Below are the code and all the weights of a small trained network. Each question names an input and a class and asks about switching units off, where a switched-off unit gives its printed mean instead of its output.

import numpy as np


def w(rows, s, z=0):
    codes = np.array(rows[::2]) - 128.0
    scale = np.full(codes.shape[1], s)
    scale[-1] = z or s
    return codes * scale


def norm(h):
    return h / np.sqrt((h * h).mean(-1, keepdims=True) + 1e-5)


def f(y):
    return y / 2 * (1 + np.tanh(0.7978845608 * (y + 0.044715 * y**3)))


def log_softmax(a):
    a = a - a.max(-1, keepdims=True)
    return a - np.log(np.exp(a).sum(-1, keepdims=True))


def net(x, mask):
    res = np.array(x, float).reshape(1, 2) / 4 @ E
    u = 0
    for l in range(2):
        y = f(norm(res) @ A[l][:, :-1].T + A[l][:, -1])
        res = res + np.where(mask[u : u + 3], y, B[l][:, -1]) @ B[l][:, :-1]
        u += 3
    return log_softmax(norm(res)[-1] @ U[:, :-1].T + U[:, -1])


A, B = {}, {}
E = w([
[112,108,58,98,182,153,120,254,71,136,167],'x0',
[159,72,4,152,122,107,226,54,28,90,235],'x1',
],0.0095)
A[0] = w([
[157,167,71,127,163,47,158,53,21,84,225,6],'L0N1',
[85,139,90,156,31,103,255,6,158,106,168,48],'L0N2',
[202,40,171,199,69,2,127,35,122,112,119,150],'L0N3',
],0.0063,0.0019)
B[0] = w([
[193,67,193,35,16,107,136,195,176,172,38,254],'L0N1',
[162,122,107,133,248,64,116,81,115,90,219,241],'L0N2',
[39,254,113,234,95,185,156,156,118,131,70,224],'L0N3',
],0.0091,0.0085)
A[1] = w([
[59,159,228,108,152,126,156,167,119,176,83,85],'L1N1',
[138,200,98,162,130,79,158,2,193,130,164,43],'L1N2',
[100,153,150,192,146,66,81,70,104,156,211,2],'L1N3',
],0.0077,0.00084)
B[1] = w([
[99,126,167,137,122,139,78,85,149,168,139,250],'L1N1',
[97,125,132,151,121,145,91,127,90,82,162,253],'L1N2',
[161,77,214,151,81,112,170,250,70,73,69,168],'L1N3',
],0.018,0.0063)
U = w([
[124,204,202,199,82,84,138,115,80,16,115,142],'0',
[95,197,70,76,235,155,108,110,106,141,213,91],'1',
[211,165,117,140,197,207,196,70,199,108,74,3],'2',
[83,176,215,118,123,150,44,124,245,203,56,166],'3',
[223,40,88,27,80,61,186,157,115,141,109,158],'4',
],0.012,0.0061)

Each question gives the input, the list of numbers given to net, and the class t.
The units are the neurons (one row each of A and B). Each row of codes is followed by its name. A weight is (code - 128) times the scale printed after its matrix; where a second scale follows, it is the last column's (A, B and U).
mask holds one flag per neuron, layer by layer. A switched-off neuron (its flag False) gives its mean, the last column of its row in B, instead of its output. The means were averaged over made-up inputs and are rounded, as every weight is.
A unit's drop is (log p(t) with every unit on - log p(t) with that unit switched off) / (log p(t) with every unit on - log p(t) with every unit switched off).
The circuit of an input: a set's keep is (log p(t) with only the set's units on - log p(t) with every unit switched off) / (log p(t) with every unit on - log p(t) with every unit switched off). Starting from all 6 units, units are removed one at a time, each time the one whose removal leaves the highest keep (on an exact tie, the one counted first), for as long as the keep stays at least 0.8.
units of the circuit, in order: the units of the circuit, biggest drop first
top k neurons: the k neurons with the biggest drops, biggest first
drop of u: that unit's drop, to one decimal
input [0,3], class 4: units of the circuit, in order : [L0N1]
input [6,-1], class 1: top 2 neurons : [L0N1; L1N3]
input [1,0], class 1: units of the circuit, in order : [L0N1; L0N2; L1N3; L0N3]
input [6,1], class 4: top 4 neurons : [L0N3; L0N2; L1N2; L1N1]
input [7,-2], class 1: top 3 neurons : [L0N1; L0N3; L1N3]
input [5,1], class 4: top 2 neurons : [L0N3; L0N2]
input [8,-2], class 1: top 3 neurons : [L0N1; L0N3; L1N3]
input [7,-1], class 1: top 2 neurons : [L0N1; L1N3]
input [7,2], class 4: drop of L0N2 : 0.1
input [-1,5], class 4: drop of L0N1 : 1.5
input [8,4], class 4: drop of L0N2 : 0.0
